Here is a tiny trained network, its code and every weight. The questions are about switching its units off for an input and a class, where a switched-off unit gives its printed mean instead of its output.

import numpy as np


def w(rows, s, z=0):
    codes = np.array(rows[::2]) - 128.0
    scale = np.full(codes.shape[1], s)
    scale[-1] = z or s
    return codes * scale


def norm(h):
    return h / np.sqrt((h * h).mean(-1, keepdims=True) + 1e-5)


def f(y):
    return np.maximum(y, 0)


def log_softmax(a):
    a = a - a.max(-1, keepdims=True)
    return a - np.log(np.exp(a).sum(-1, keepdims=True))


def net(x, mask):
    res = np.array(x, float).reshape(1, 2) / 4 @ E
    u = 0
    for l in range(2):
        y = f(norm(res) @ A[l][:, :-1].T + A[l][:, -1])
        res = res + np.where(mask[u : u + 12], y, B[l][:, -1]) @ B[l][:, :-1]
        u += 12
    return log_softmax(norm(res)[-1] @ U[:, :-1].T + U[:, -1])


A, B = {}, {}
E = w([
[103,104,131,14,76,177,182,145],'x0',
[200,61,3,125,93,95,162,92],'x1',
],0.0016)
A[0] = w([
[46,191,213,142,181,128,85,169,132],'0.n1',
[63,203,193,115,96,133,59,139,9],'0.n2',
[145,91,95,114,92,113,203,76,206],'0.n3',
[167,53,147,86,96,204,202,86,173],'0.n4',
[117,113,68,153,151,55,169,71,184],'0.n5',
[116,104,26,105,176,101,106,158,233],'0.n6',
[141,124,139,103,114,126,111,163,148],'0.n7',
[182,107,95,123,120,76,82,22,163],'0.n8',
[143,95,142,7,62,112,109,137,71],'0.n9',
[126,33,135,62,184,206,152,142,60],'0.n10',
[184,84,114,254,204,54,56,34,233],'0.n11',
[89,96,120,137,83,170,241,164,133],'0.n12',
],0.0015,0.0012)
B[0] = w([
[76,75,111,95,213,96,130,124,238],'0.n1',
[68,96,115,127,155,95,143,161,178],'0.n2',
[3,116,185,128,194,142,116,174,203],'0.n3',
[196,159,158,166,136,121,120,64,202],'0.n4',
[91,123,181,127,189,122,120,141,188],'0.n5',
[107,149,176,91,184,108,110,183,195],'0.n6',
[160,99,179,144,134,99,136,141,148],'0.n7',
[64,119,152,120,167,125,105,135,186],'0.n8',
[165,114,131,151,162,198,113,81,177],'0.n9',
[163,117,140,160,130,162,138,69,159],'0.n10',
[193,134,136,89,93,213,168,89,255],'0.n11',
[207,147,118,144,167,171,95,114,177],'0.n12',
],0.0021,0.0022)
A[1] = w([
[130,88,158,146,177,90,121,110,155],'1.n1',
[146,80,78,120,135,53,147,115,95],'1.n2',
[123,106,135,86,2,155,185,153,8],'1.n3',
[72,118,133,69,143,149,153,148,159],'1.n4',
[134,92,87,97,110,138,150,128,210],'1.n5',
[130,84,48,128,123,65,138,110,100],'1.n6',
[106,133,174,114,145,139,101,136,136],'1.n7',
[169,141,100,201,121,83,100,113,63],'1.n8',
[165,77,100,140,124,144,130,83,254],'1.n9',
[108,124,161,138,150,179,125,108,163],'1.n10',
[85,110,126,121,129,70,131,156,26],'1.n11',
[124,170,138,181,125,56,82,121,118],'1.n12',
],0.0041,0.00064)
B[1] = w([
[192,136,121,105,63,157,163,138,228],'1.n1',
[40,185,144,150,113,99,103,202,184],'1.n2',
[213,111,121,206,197,176,85,37,174],'1.n3',
[210,132,111,188,127,131,115,79,253],'1.n4',
[80,198,199,140,128,124,103,137,191],'1.n5',
[34,193,243,131,161,58,108,229,184],'1.n6',
[95,143,58,138,87,83,133,162,231],'1.n7',
[155,98,161,43,135,255,145,24,179],'1.n8',
[78,140,117,136,99,85,128,185,226],'1.n9',
[122,111,89,141,122,55,127,160,246],'1.n10',
[185,133,141,99,89,199,138,96,148],'1.n11',
[166,65,118,12,74,208,173,74,179],'1.n12',
],0.0023,0.0029)
U = w([
[8,174,169,118,160,86,117,199,179],'0',
[199,123,145,108,151,213,131,34,190],'1',
[192,113,37,152,95,57,169,176,165],'2',
[74,104,71,138,92,129,116,96,1],'3',
[72,101,79,142,80,127,113,93,8],'4',
],0.011,0.0047)

Each question gives the input, the list of numbers given to net, and the class t.
The units are the neurons (one row each of A and B). Each row of codes is followed by its name. A weight is (code - 128) times the scale printed after its matrix; where a second scale follows, it is the last column's (A, B and U).
mask holds one flag per neuron, layer by layer. A switched-off neuron (its flag False) gives its mean, the last column of its row in B, instead of its output. The means were averaged over made-up inputs and are rounded, as every weight is.
A unit's drop is (log p(t) with every unit on - log p(t) with that unit switched off) / (log p(t) with every unit on - log p(t) with every unit switched off).
The circuit of an input: a set's keep is (log p(t) with only the set's units on - log p(t) with every unit switched off) / (log p(t) with every unit on - log p(t) with every unit switched off). Starting from the 12 units with the biggest drops (on a tie, the unit counted first), units are removed one at a time, each time the one whose removal leaves the highest keep (on an exact tie, the one counted first), for as long as the keep stays at least 0.8.
units of the circuit, in order: the units of the circuit, biggest drop first
k most important neurons: the k neurons with the biggest drops, biggest first
k most important neurons of layer l: the k neurons of layer l with the biggest drops, biggest first
drop of u: that unit's drop, to one decimal
input [3,1], class 2: 3 most important neurons of layer 1 => (1.n8 1.n6 1.n10)
input [-4,2], class 1: units of the circuit, in order => (1.n8)
input [-6,6], class 0: units of the circuit, in order => (1.n6 1.n2)
input [8,7], class 1: 2 most important neurons => (1.n3 0.n1)
input [3,-1], class 2: 3 most important neurons => (0.n11 1.n10 1.n8)
input [-3,-2], class 2: 4 most important neurons => (0.n11 0.n4 0.n1 1.n8)
input [8,8], class 0: 4 most important neurons => (1.n6 0.n11 1.n2 1.n5)
input [2,-3], class 2: 3 most important neurons => (1.n4 1.n6 0.n3)
input [-4,-3], class 1: 2 most important neurons of layer 0 => (0.n3 0.n6)
input [4,-3], class 1: 4 most important neurons => (1.n9 1.n4 0.n3 1.n6)
input [-4,4], class 0: 2 most important neurons => (0.n4 1.n6)
input [7,7], class 0: 2 most important neurons => (1.n6 0.n11)
input [-1,-2], class 2: drop of 1.n8 => 0.1
input [1,0], class 2: drop of 1.n10 => 0.1
input [-6,7], class 0: drop of 1.n6 => 1.1
input [8,4], class 1: most important neuron of layer 1 => (1.n3)
